Small tables with named rows and columns. After each table, cells are looked up by row and column.

rom.tsv
	togenez	bev	kopal	bar	zit	zad
mava	104	125	196	195	168	61
zufe	129	125	174	190	164	27
mel	145	142	158	190	168	1
kag	172	78	209	150	195	53
fofen	164	85	171	175	181	32
vuk	144	151	143	174	161	12

vuk, kopal -> 143
fofen, bar -> 175
mel, bar -> 190
fofen, bev -> 85
zufe, zad -> 27
fofen, zad -> 32
zufe, bev -> 125
vuk, zit -> 161
kag, zit -> 195
zufe, bar -> 190
mava, zit -> 168
zufe, zit -> 164
kag, bar -> 150
mel, bev -> 142
zufe, kopal -> 174
fofen, togenez -> 164
mel, zad -> 1
mava, kopal -> 196
mava, bar -> 195
Which row has the largest bev? vuk

Table mepam
,fufo,mazo,govose,vizalaz,kazup,nitagu,pas
bamasid,50.629,52.985,63.445,55.230,49.474,54.451,42.598
likaro,16.324,55.144,57.214,48.679,54.975,55.282,44.541
sada,57.188,53.742,41.526,56.365,57.741,67.587,65.705
sapesa,78.038,66.131,55.554,65.146,60.905,63.507,36.839
tibi,65.278,71.580,61.721,60.425,56.038,52.714,54.743
miz,50.599,59.710,53.048,59.772,53.703,73.361,57.093
fazak,64.421,50.212,49.734,41.947,67.830,61.384,64.214
lur,46.390,62.921,57.293,62.011,56.696,66.682,72.938
guk,63.619,59.912,67.215,65.848,54.092,51.554,47.328
gaki,65.088,51.970,50.080,48.452,59.885,75.637,52.164
motegef,70.025,51.305,67.148,39.659,58.402,64.561,30.508
nopeba,47.108,48.020,58.380,76.378,46.792,55.697,47.345

guk, kazup: 54.092
tibi, fufo: 65.278
tibi, govose: 61.721
bamasid, pas: 42.598
gaki, kazup: 59.885
bamasid, vizalaz: 55.230
nopeba, nitagu: 55.697
tibi, pas: 54.743
bamasid, govose: 63.445
lur, pas: 72.938
tibi, nitagu: 52.714
likaro, govose: 57.214
tibi, kazup: 56.038
miz, fufo: 50.599
lur, kazup: 56.696
gaki, pas: 52.164
lur, nitagu: 66.682
sada, vizalaz: 56.365
nopeba, kazup: 46.792

favaki:
|  | bitazo | savavef | kanipe | zab | voza | dom | gubima |
|---|---|---|---|---|---|---|---|
| zop | 3.1 | -5.6 | 3.1 | 6.8 | -0.8 | -6.5 | 2.3 |
| pek | -5.8 | 1.2 | -6.2 | -8.8 | -3.1 | 2.3 | -5.4 |
| muta | 2.5 | -4.7 | 1.9 | 1.5 | 2.9 | -6.0 | 2.4 |
| perofa | -5.5 | 1.2 | -5.7 | -5.5 | -6.6 | 2.4 | -5.9 |
| lov | 3.8 | -6.5 | 2.5 | 3.3 | 5.8 | -7.3 | 4.9 |
| nep | -7.8 | 3.0 | -6.6 | -7.2 | -9.3 | 4.0 | -8.2 |

voza of zop is -0.8
savavef of perofa is 1.2
gubima of muta is 2.4
kanipe of nep is -6.6
dom of perofa is 2.4
gubima of perofa is -5.9
voza of muta is 2.9
gubima of pek is -5.4
dom of nep is 4.0
savavef of zop is -5.6
gubima of lov is 4.9
dom of lov is -7.3
bitazo of lov is 3.8
voza of pek is -3.1

tuga =
	tup	ges	nalu	sekezar	zofudim	roguka	tagule	nel
gegune	0.763	0.689	0.521	0.629	0.442	0.580	0.608	0.439
gor	0.588	0.511	0.586	0.593	0.810	0.563	0.560	0.708
zaro	0.553	0.577	0.485	0.516	0.779	0.567	0.584	0.861
bemokib	0.418	0.690	0.733	0.601	0.494	0.646	0.598	0.433
fiveke	0.651	0.719	0.563	0.470	0.367	0.539	0.495	0.444
ravemo	0.719	0.528	0.582	0.579	0.157	0.563	0.586	0.661
mer	0.510	0.544	0.255	0.650	0.540	0.574	0.569	0.442
nadoler	0.588	0.522	0.557	0.540	0.639	0.494	0.570	0.523

ravemo, ges => 0.528
fiveke, ges => 0.719
ravemo, nel => 0.661
nadoler, nalu => 0.557
gor, ges => 0.511
ravemo, nalu => 0.582
gor, zofudim => 0.810
zaro, tup => 0.553
nadoler, tagule => 0.570
fiveke, nalu => 0.563
ravemo, roguka => 0.563
zaro, tagule => 0.584
gor, nalu => 0.586
bemokib, zofudim => 0.494
nadoler, zofudim => 0.639
gegune, zofudim => 0.442
zaro, roguka => 0.567
fiveke, roguka => 0.539
Which row has the largest nel? zaro

giv:
|  | navav | mel | kaz | suz | lon | fuf | lutak | sal |
|---|---|---|---|---|---|---|---|---|
| goritot | -7.49 | 19.76 | -35.51 | 10.15 | 27.30 | -4.79 | 16.95 | -9.76 |
| lut | -21.85 | 49.01 | 1.03 | -13.29 | -28.85 | -12.25 | -13.70 | 15.56 |
| vafib | -15.25 | -7.95 | 24.49 | -22.12 | -63.12 | -0.56 | -30.57 | 7.22 |
| zilik | -19.54 | -30.12 | 52.97 | -3.89 | -7.85 | -23.87 | -7.00 | 26.21 |
| namizog | 11.45 | -3.29 | -0.91 | -20.79 | 63.03 | -11.73 | -27.38 | -18.85 |
| kepeka | -30.84 | -66.72 | -2.43 | -3.56 | -26.72 | -16.19 | 0.90 | -25.56 |
| tal | -17.25 | -27.34 | 40.55 | -0.47 | -8.60 | 1.29 | 1.31 | -11.21 |

What is the navav of zilik in giv?
-19.54
What is the kaz of kepeka in giv?
-2.43
What is the mel of kepeka in giv?
-66.72
What is the sal of goritot in giv?
-9.76
What is the lon of zilik in giv?
-7.85
What is the lon of vafib in giv?
-63.12

